Below are the code and all the weights of a small trained network. Each question names an input and a class and asks about switching units off, where a switched-off unit gives its printed mean instead of its output.

import numpy as np


def w(rows, s, z=0):
    codes = np.array(rows[::2]) - 128.0
    scale = np.full(codes.shape[1], s)
    scale[-1] = z or s
    return codes * scale


def norm(h):
    return h / np.sqrt((h * h).mean(-1, keepdims=True) + 1e-5)


def f(y):
    return np.maximum(y, 0)


def log_softmax(a):
    a = a - a.max(-1, keepdims=True)
    return a - np.log(np.exp(a).sum(-1, keepdims=True))


def net(x, mask):
    res = np.array(x, float).reshape(1, 3) / 4 @ E
    u = 0
    for l in range(2):
        y = f(norm(res) @ A[l][:, :-1].T + A[l][:, -1])
        res = res + np.where(mask[u : u + 16], y, B[l][:, -1]) @ B[l][:, :-1]
        u += 16
    return log_softmax(norm(res)[-1] @ U[:, :-1].T + U[:, -1])


A, B = {}, {}
E = w([
[199,80,140],'x0',
[69,3,245],'x1',
[73,53,71],'x2',
],0.0048)
A[0] = w([
[170,47,51,174],'0.n0',
[151,132,61,3],'0.n1',
[166,152,98,105],'0.n2',
[124,116,237,155],'0.n3',
[144,145,55,105],'0.n4',
[42,100,97,53],'0.n5',
[171,39,143,82],'0.n6',
[19,148,152,124],'0.n7',
[138,170,178,90],'0.n8',
[102,142,35,39],'0.n9',
[44,174,112,145],'0.n10',
[88,149,254,154],'0.n11',
[110,141,191,106],'0.n12',
[50,125,177,168],'0.n13',
[133,151,101,125],'0.n14',
[126,120,65,13],'0.n15',
],0.012,0.0033)
B[0] = w([
[77,180,89,225],'0.n0',
[87,131,154,166],'0.n1',
[129,144,158,183],'0.n2',
[33,77,89,240],'0.n3',
[125,131,222,204],'0.n4',
[193,161,119,194],'0.n5',
[153,87,14,209],'0.n6',
[180,1,146,224],'0.n7',
[96,201,72,169],'0.n8',
[79,89,168,195],'0.n9',
[239,41,127,214],'0.n10',
[30,117,62,254],'0.n11',
[88,114,64,179],'0.n12',
[56,29,159,233],'0.n13',
[111,123,193,172],'0.n14',
[74,83,161,154],'0.n15',
],0.0073,0.0055)
A[1] = w([
[92,148,17,142],'1.n0',
[2,73,201,125],'1.n1',
[82,44,125,89],'1.n2',
[110,106,204,196],'1.n3',
[202,145,193,150],'1.n4',
[136,192,68,98],'1.n5',
[173,184,192,82],'1.n6',
[88,92,126,1],'1.n7',
[97,230,129,129],'1.n8',
[140,79,10,168],'1.n9',
[73,97,32,146],'1.n10',
[113,224,188,181],'1.n11',
[86,46,101,143],'1.n12',
[174,207,209,108],'1.n13',
[136,183,86,129],'1.n14',
[15,99,166,110],'1.n15',
],0.0087,0.0049)
B[1] = w([
[124,198,71,201],'1.n0',
[70,176,171,254],'1.n1',
[147,138,99,221],'1.n2',
[111,90,115,198],'1.n3',
[253,79,111,168],'1.n4',
[96,85,16,147],'1.n5',
[218,176,146,162],'1.n6',
[89,111,66,135],'1.n7',
[107,136,153,174],'1.n8',
[234,139,128,240],'1.n9',
[204,171,93,245],'1.n10',
[133,193,213,197],'1.n11',
[152,153,217,253],'1.n12',
[192,150,178,180],'1.n13',
[147,72,131,150],'1.n14',
[92,190,153,220],'1.n15',
],0.006,0.0069)
U = w([
[168,147,42,88],'0',
[162,158,84,26],'1',
[3,50,87,213],'2',
[61,216,81,99],'3',
[19,208,233,117],'4',
[192,25,190,192],'5',
[220,212,239,174],'6',
[171,147,90,1],'7',
],0.017,0.0054)

Each question gives the input, the list of numbers given to net, and the class t.
The units are the neurons (one row each of A and B). Each row of codes is followed by its name. A weight is (code - 128) times the scale printed after its matrix; where a second scale follows, it is the last column's (A, B and U).
mask holds one flag per neuron, layer by layer. A switched-off neuron (its flag False) gives its mean, the last column of its row in B, instead of its output. The means were averaged over made-up inputs and are rounded, as every weight is.
A unit's drop is (log p(t) with every unit on - log p(t) with that unit switched off) / (log p(t) with every unit on - log p(t) with every unit switched off).
The circuit of an input: a set's keep is (log p(t) with only the set's units on - log p(t) with every unit switched off) / (log p(t) with every unit on - log p(t) with every unit switched off). Starting from the 12 units with the biggest drops (on a tie, the unit counted first), units are removed one at a time, each time the one whose removal leaves the highest keep (on an exact tie, the one counted first), for as long as the keep stays at least 0.8.
circuit, biggest first: the units of the circuit, biggest drop first
top k neurons: the k neurons with the biggest drops, biggest first
k most important neurons of layer l: the k neurons of layer l with the biggest drops, biggest first
drop when u is switched off: that unit's drop, to one decimal
input [-4,6,8], class 5: circuit, biggest first -> 0.n7
input [7,3,-4], class 1: top 2 neurons -> 0.n6; 0.n13
input [-8,-8,6], class 4: top 2 neurons -> 0.n9; 0.n4
input [-6,-5,5], class 5: top 3 neurons -> 0.n10; 0.n11; 0.n3
input [-7,-5,1], class 5: 2 most important neurons of layer 0 -> 0.n10; 0.n11
input [6,-7,0], class 6: 2 most important neurons of layer 0 -> 0.n11; 0.n3
input [-3,-7,0], class 6: top 3 neurons -> 0.n11; 0.n3; 0.n13
input [3,-1,0], class 0: top 3 neurons -> 0.n6; 0.n13; 0.n9
input [1,3,7], class 7: 2 most important neurons of layer 0 -> 0.n6; 0.n0
input [6,-4,1], class 4: 2 most important neurons of layer 0 -> 0.n10; 0.n0
input [-5,-6,8], class 4: top 3 neurons -> 0.n9; 0.n4; 0.n6
input [-5,4,5], class 5: 2 most important neurons of layer 0 -> 0.n7; 0.n5
input [6,-1,4], class 0: top 2 neurons -> 0.n6; 0.n0
input [6,4,-2], class 2: circuit, biggest first -> 0.n3
input [7,-6,0], class 6: 2 most important neurons of layer 0 -> 0.n11; 0.n3
input [-1,1,1], class 5: 2 most important neurons of layer 0 -> 0.n5; 0.n7
input [-3,-5,4], class 4: drop when 0.n9 is switched off -> 0.3
input [-8,0,-3], class 5: drop when 0.n10 is switched off -> 0.6
input [-2,-3,4], class 4: drop when 0.n9 is switched off -> 0.2
input [7,-6,1], class 6: 2 most important neurons of layer 0 -> 0.n11; 0.n3
input [-1,2,-4], class 2: most important neuron of layer 0 -> 0.n3
